Below is a small trained network, with its code and all its weights. Each question gives an input and a class and asks what happens when units are switched off, that is, made to give their printed mean instead of their output.

import numpy as np


def w(rows, s, z=0):
    codes = np.array(rows[::2]) - 128.0
    scale = np.full(codes.shape[1], s)
    scale[-1] = z or s
    return codes * scale


def f(y):
    return np.maximum(y, 0)


def log_softmax(a):
    a = a - a.max(-1, keepdims=True)
    return a - np.log(np.exp(a).sum(-1, keepdims=True))


def net(x, mask):
    res = np.array(x, float).reshape(1, 5) / 4 @ E
    y = f(res @ A[0][:, :-1].T + A[0][:, -1])
    res = res + np.where(mask, y, B[0][:, -1]) @ B[0][:, :-1]
    return log_softmax(res[-1] @ U[:, :-1].T + U[:, -1])


A, B = {}, {}
E = w([
[246,159,128],'x0',
[130,128,156],'x1',
[145,45,117],'x2',
[126,128,103],'x3',
[131,129,161],'x4',
],0.014)
A[0] = w([
[125,146,83,162],'n0',
[230,132,118,123],'n1',
[135,180,123,253],'n2',
[46,198,134,232],'n3',
[130,147,161,235],'n4',
[211,70,127,79],'n5',
[142,145,114,125],'n6',
[159,251,124,138],'n7',
[156,198,125,140],'n8',
[56,197,134,191],'n9',
[141,123,123,145],'n10',
[153,107,126,92],'n11',
[40,17,139,192],'n12',
[123,144,119,97],'n13',
],0.024,0.0057)
B[0] = w([
[87,113,137,154],'n0',
[196,162,2,234],'n1',
[26,130,43,191],'n2',
[70,4,56,232],'n3',
[64,109,89,168],'n4',
[216,117,41,199],'n5',
[118,137,113,150],'n6',
[72,239,51,236],'n7',
[115,199,67,196],'n8',
[118,31,60,218],'n9',
[121,120,116,143],'n10',
[164,123,113,147],'n11',
[3,142,242,255],'n12',
[132,130,125,136],'n13',
],0.033,0.021)
U = w([
[107,40,122,163],'0',
[220,150,161,26],'1',
[108,233,120,186],'2',
[250,61,212,80],'3',
[218,109,164,36],'4',
[52,169,184,132],'5',
[170,168,178,38],'6',
[195,87,80,252],'7',
],0.012,0.0043)

Each question gives the input, the list of numbers given to net, and the class t.
The units are the neurons (one row each of A and B). Each row of codes is followed by its name. A weight is (code - 128) times the scale printed after its matrix; where a second scale follows, it is the last column's (A, B and U).
mask holds one flag per neuron, in row order. A switched-off neuron (its flag False) gives its mean, the last column of its row in B, instead of its output. The means were averaged over made-up inputs and are rounded, as every weight is.
A unit's drop is (log p(t) with every unit on - log p(t) with that unit switched off) / (log p(t) with every unit on - log p(t) with every unit switched off).
The circuit of an input: a set's keep is (log p(t) with only the set's units on - log p(t) with every unit switched off) / (log p(t) with every unit on - log p(t) with every unit switched off). Starting from the 12 units with the biggest drops (on a tie, the unit counted first), units are removed one at a time, each time the one whose removal leaves the highest keep (on an exact tie, the one counted first), for as long as the keep stays at least 0.8.
units of the circuit, in order: the units of the circuit, biggest drop first
unit that matters most: the unit with the biggest drop
top k neurons: the k neurons with the biggest drops, biggest first
drop when u is switched off: that unit's drop, to one decimal
input [0,-3,8,-2,5], class 5: units of the circuit, in order => [n12]
input [2,-6,0,3,-1], class 2: top 2 neurons => [n3 n9]
input [1,8,7,-5,-6], class 7: top 2 neurons => [n5 n7]
input [0,-1,8,-4,1], class 5: top 2 neurons => [n12 n3]
input [1,-6,5,-1,1], class 7: top 2 neurons => [n7 n5]
input [0,-4,-5,-7,7], class 0: top 3 neurons => [n3 n9 n12]
input [1,-8,6,1,2], class 7: top 2 neurons => [n7 n5]
input [0,3,-8,-6,7], class 0: top 2 neurons => [n3 n9]
input [6,0,2,8,-1], class 7: top 2 neurons => [n12 n5]
input [-1,2,1,4,-2], class 5: top 2 neurons => [n3 n9]
input [-1,8,-7,-2,5], class 0: drop when n3 is switched off => 0.5
input [-1,8,-8,4,-5], class 0: drop when n3 is switched off => 2.1
input [-1,3,-7,-4,-1], class 0: drop when n3 is switched off => 0.8
input [-1,-1,8,2,7], class 5: unit that matters most => n12
